Here is a tiny trained network, its code and every weight. The questions are about switching its units off for an input and a target symbol, where a switched-off unit gives its printed mean instead of its output.

import numpy as np


def w(rows, s, z=0):
    codes = np.array(rows[::2]) - 128.0
    scale = np.full(codes.shape[1], s)
    scale[-1] = z or s
    return codes * scale


def norm(h):
    return h / np.sqrt((h * h).mean(-1, keepdims=True) + 1e-5)


def f(y):
    return np.maximum(y, 0)


def softmax(a):
    e = np.exp(a - a.max(-1, keepdims=True))
    return e / e.sum(-1, keepdims=True)


def log_softmax(a):
    a = a - a.max(-1, keepdims=True)
    return a - np.log(np.exp(a).sum(-1, keepdims=True))


def net(x, mask):
    ids = ['αβγδεζηθμξπστω'.index(c) for c in x.split()]
    T = len(ids)
    res = E[ids] + P[:T]
    u = 0
    for l in range(2):
        r = norm(res)
        for j in range(2):
            rows = slice(2 * j, 2 * j + 2)
            q, k, v = (r @ M[l][rows].T for M in (Q, K, V))
            z = softmax(np.where(np.tri(T) > 0, q @ k.T / 2**0.5, -1e9)) @ v
            o = O[l][rows]
            res = res + np.where(mask[u + j], z, o[:, -1]) @ o[:, :-1]
        u += 2
        y = f(norm(res) @ A[l][:, :-1].T + A[l][:, -1])
        res = res + np.where(mask[u : u + 8], y, B[l][:, -1]) @ B[l][:, :-1]
        u += 8
    return log_softmax(norm(res)[-1] @ U[:, :-1].T + U[:, -1])


Q, K, V, O, A, B = {}, {}, {}, {}, {}, {}
E = w([
[146,84,92,129,111,103,128,128,82],'α',
[98,163,137,9,94,123,104,120,100],'β',
[100,98,124,114,137,127,151,130,77],'γ',
[95,90,134,102,155,133,140,141,114],'δ',
[110,122,126,136,159,121,92,196,188],'ε',
[107,162,108,140,84,106,133,135,29],'ζ',
[122,97,65,115,171,77,98,136,150],'η',
[87,109,127,100,147,147,114,125,102],'θ',
[124,130,125,91,73,91,168,136,50],'μ',
[165,89,136,99,105,109,161,183,114],'ξ',
[141,78,116,114,136,105,100,174,145],'π',
[124,106,106,148,119,103,99,170,101],'σ',
[134,105,67,153,174,61,195,162,154],'τ',
[117,117,155,114,148,160,145,155,83],'ω',
],0.013)
P = w([
[73,8,110,91,159,202,130,110,132],'0',
[140,120,155,131,172,119,125,141,108],'1',
[143,127,86,102,158,98,117,179,76],'2',
[148,94,116,131,117,183,117,124,120],'3',
[131,119,171,131,155,103,130,111,127],'4',
[149,139,93,119,134,80,108,159,97],'5',
[126,104,94,144,94,150,139,112,146],'6',
[154,127,183,150,151,88,131,90,136],'7',
[149,149,130,116,134,73,108,155,111],'8',
[130,108,90,125,109,166,150,127,137],'9',
],0.015)
Q[0] = w([
[104,112,106,176,95,251,133,116,169],'0.h1',
[186,191,58,140,110,134,69,168,141],'0.h1',
[162,138,121,76,116,55,101,179,85],'0.h2',
[144,140,130,144,130,57,97,175,133],'0.h2',
],0.012)
K[0] = w([
[70,96,9,66,179,253,167,220,74],'0.h1',
[100,106,218,123,254,136,143,98,68],'0.h1',
[169,144,226,142,99,66,118,49,143],'0.h2',
[147,155,188,204,143,144,113,91,171],'0.h2',
],0.0082)
V[0] = w([
[151,182,122,65,118,143,171,87,128],'0.h1',
[153,120,164,78,124,143,111,193,201],'0.h1',
[138,86,130,120,98,120,255,170,130],'0.h2',
[77,211,143,159,176,116,131,170,115],'0.h2',
],0.0088)
O[0] = w([
[203,205,106,115,224,180,157,100,149,123],'0.h1',
[210,183,168,94,53,91,136,145,239,128],'0.h1',
[94,127,190,49,164,151,238,168,133,252],'0.h2',
[78,255,133,208,123,97,121,85,98,32],'0.h2',
],0.0086,0.0017)
A[0] = w([
[125,114,80,169,177,84,41,254,159,150],'0.n1',
[175,101,186,162,27,185,205,119,29,94],'0.n2',
[81,128,204,150,129,91,227,171,105,87],'0.n3',
[161,104,62,88,193,206,170,120,63,186],'0.n4',
[162,32,70,223,149,163,187,204,209,253],'0.n5',
[109,248,142,158,88,102,117,117,31,149],'0.n6',
[126,75,207,181,73,130,137,117,118,102],'0.n7',
[210,171,72,137,136,28,193,161,108,102],'0.n8',
],0.0058,0.003)
B[0] = w([
[103,138,148,28,107,91,130,82,97,189],'0.n1',
[42,2,89,72,212,224,33,64,212,172],'0.n2',
[186,217,120,144,49,45,135,167,126,197],'0.n3',
[135,183,156,151,41,146,142,93,202,254],'0.n4',
[84,59,44,118,158,213,96,60,82,234],'0.n5',
[112,65,130,97,220,114,99,141,191,187],'0.n6',
[135,95,201,172,33,120,219,136,96,149],'0.n7',
[52,148,176,99,170,127,94,143,166,196],'0.n8',
],0.0061,0.0059)
Q[1] = w([
[162,156,56,153,171,87,173,94,195],'1.h1',
[184,124,168,158,18,156,73,156,175],'1.h1',
[235,198,106,142,51,255,156,93,220],'1.h2',
[90,183,58,45,221,39,76,135,130],'1.h2',
],0.0076)
K[1] = w([
[133,193,105,105,191,63,80,236,67],'1.h1',
[151,88,87,115,96,185,77,181,161],'1.h1',
[79,174,132,42,117,192,72,229,137],'1.h2',
[170,125,253,137,156,74,147,41,95],'1.h2',
],0.0073)
V[1] = w([
[135,137,98,109,163,161,84,218,94],'1.h1',
[89,202,133,131,150,52,127,138,93],'1.h1',
[110,132,253,118,107,199,79,135,132],'1.h2',
[126,130,121,246,133,144,157,180,175],'1.h2',
],0.0065)
O[1] = w([
[141,98,200,164,149,117,29,34,227,140],'1.h1',
[186,120,205,152,99,195,108,125,118,84],'1.h1',
[162,115,224,119,129,245,29,201,108,161],'1.h2',
[2,153,83,76,101,157,106,192,169,2],'1.h2',
],0.0077,0.0065)
A[1] = w([
[236,147,179,70,85,23,105,119,156,112],'1.n1',
[85,173,107,43,83,109,109,115,154,130],'1.n2',
[214,158,61,161,24,131,193,92,231,124],'1.n3',
[27,98,2,120,45,147,178,136,135,222],'1.n4',
[223,195,2,160,32,136,179,142,189,4],'1.n5',
[43,95,80,126,134,176,131,149,47,104],'1.n6',
[77,172,96,182,94,74,36,82,157,183],'1.n7',
[94,107,98,119,76,131,200,151,103,93],'1.n8',
],0.0075,0.0026)
B[1] = w([
[150,173,66,179,153,184,124,134,166,254],'1.n1',
[122,58,123,254,163,114,187,88,148,174],'1.n2',
[84,218,108,120,103,117,56,245,95,163],'1.n3',
[185,159,214,51,153,195,70,65,174,239],'1.n4',
[86,251,98,103,24,70,143,219,21,139],'1.n5',
[135,170,35,150,58,194,176,145,203,200],'1.n6',
[173,146,233,177,94,189,219,142,83,150],'1.n7',
[138,175,93,138,159,126,33,69,139,176],'1.n8',
],0.0078,0.0075)
U = w([
[113,38,96,86,150,167,131,82,160,166],'α',
[201,178,131,149,147,187,92,107,175,104],'β',
[97,228,83,89,43,170,136,174,128,156],'γ',
[83,113,51,158,186,89,125,195,151,221],'δ',
[105,161,179,207,62,115,137,171,213,124],'ε',
[47,150,112,216,160,174,169,119,96,156],'ζ',
[157,83,100,161,138,51,126,80,91,136],'η',
[143,98,113,137,138,126,54,158,10,81],'θ',
[154,139,182,79,154,139,203,132,24,84],'μ',
[175,120,119,109,125,100,214,204,194,62],'ξ',
[172,80,100,143,73,44,92,159,221,19],'π',
[76,108,190,122,41,75,91,119,105,254],'σ',
[66,195,143,112,167,54,173,70,169,110],'τ',
[52,150,214,102,170,121,73,197,152,116],'ω',
],0.013,0.0037)

Each question gives the input, a string of symbols that net reads in full, and the target symbol t.
The units are the heads (2 rows each of Q, K, V and O) and the neurons (one row each of A and B). Each row of codes is followed by its name. A weight is (code - 128) times the scale printed after its matrix; where a second scale follows, it is the last column's (O, A, B and U).
mask holds one flag per unit, layer by layer, with each layer's heads first. A switched-off unit (its flag False) gives its mean, the last column of its rows in O or B, instead of its output. The means were averaged over made-up inputs and are rounded, as every weight is.
A unit's drop is (log p(t) with every unit on - log p(t) with that unit switched off) / (log p(t) with every unit on - log p(t) with every unit switched off).
The circuit of an input: a set's keep is (log p(t) with only the set's units on - log p(t) with every unit switched off) / (log p(t) with every unit on - log p(t) with every unit switched off). Starting from the 12 units with the biggest drops (on a tie, the unit counted first), units are removed one at a time, each time the one whose removal leaves the highest keep (on an exact tie, the one counted first), for as long as the keep stays at least 0.8.
circuit, biggest first: the units of the circuit, biggest drop first
unit that matters most: the unit with the biggest drop
top k neurons: the k neurons with the biggest drops, biggest first
top k neurons in layer l: the k neurons of layer l with the biggest drops, biggest first
heads that matter: for each layer, one digit per head in row order, 1 if its drop is at least 0.15 and else 0, layers parted by /
input α ζ ζ, target ζ: heads that matter => 11 / 00
input η β μ π γ π, target γ: circuit, biggest first => (1.n6; 0.h1; 0.h2; 1.h1)
input τ ω γ θ σ δ, target σ: unit that matters most => 0.h1
input τ η β α β β β β α ω, target α: top 3 neurons => (0.n2; 0.n5; 1.n1)
input ε θ τ β β β ζ σ θ, target σ: heads that matter => 10 / 00
input π ζ τ β, target α: heads that matter => 10 / 10
input β ζ μ, target ζ: circuit, biggest first => (0.h2; 0.h1)
input θ β β, target β: heads that matter => 10 / 00
input ζ ω τ π β τ δ σ η, target σ: circuit, biggest first => (0.h1; 1.n7)
input δ τ θ β, target α: heads that matter => 00 / 10
input θ γ π, target γ: heads that matter => 11 / 00
input ζ τ ζ ω, target α: heads that matter => 00 / 00
input β γ β τ σ β β ε τ, target ε: circuit, biggest first => (0.h1; 0.h2; 1.n7)
input β σ β ω β θ β, target γ: unit that matters most => 1.n5
input μ τ β β τ β, target τ: heads that matter => 00 / 01
input β δ θ, target δ: heads that matter => 11 / 10
input β β μ β π, target π: heads that matter => 10 / 00
input β θ β β, target γ: top 2 neurons in layer 0 => (0.n8; 0.n4)
input β β θ β β ε β τ, target τ: heads that matter => 00 / 01
input β τ π η α θ, target α: circuit, biggest first => (0.h2)
input μ τ η, target τ: heads that matter => 01 / 01
input β τ τ, target τ: heads that matter => 01 / 01
input σ α τ τ β β θ ω β, target ω: heads that matter => 00 / 01
input τ ω β ζ, target α: top 2 neurons in layer 0 => (0.n2; 0.n6)
input β τ β η β τ π, target α: top 2 neurons => (0.n5; 0.n3)
input β ω β τ τ θ μ β α τ, target γ: top 2 neurons => (0.n3; 1.n3)
input τ β β α, target α: unit that matters most => 0.n2
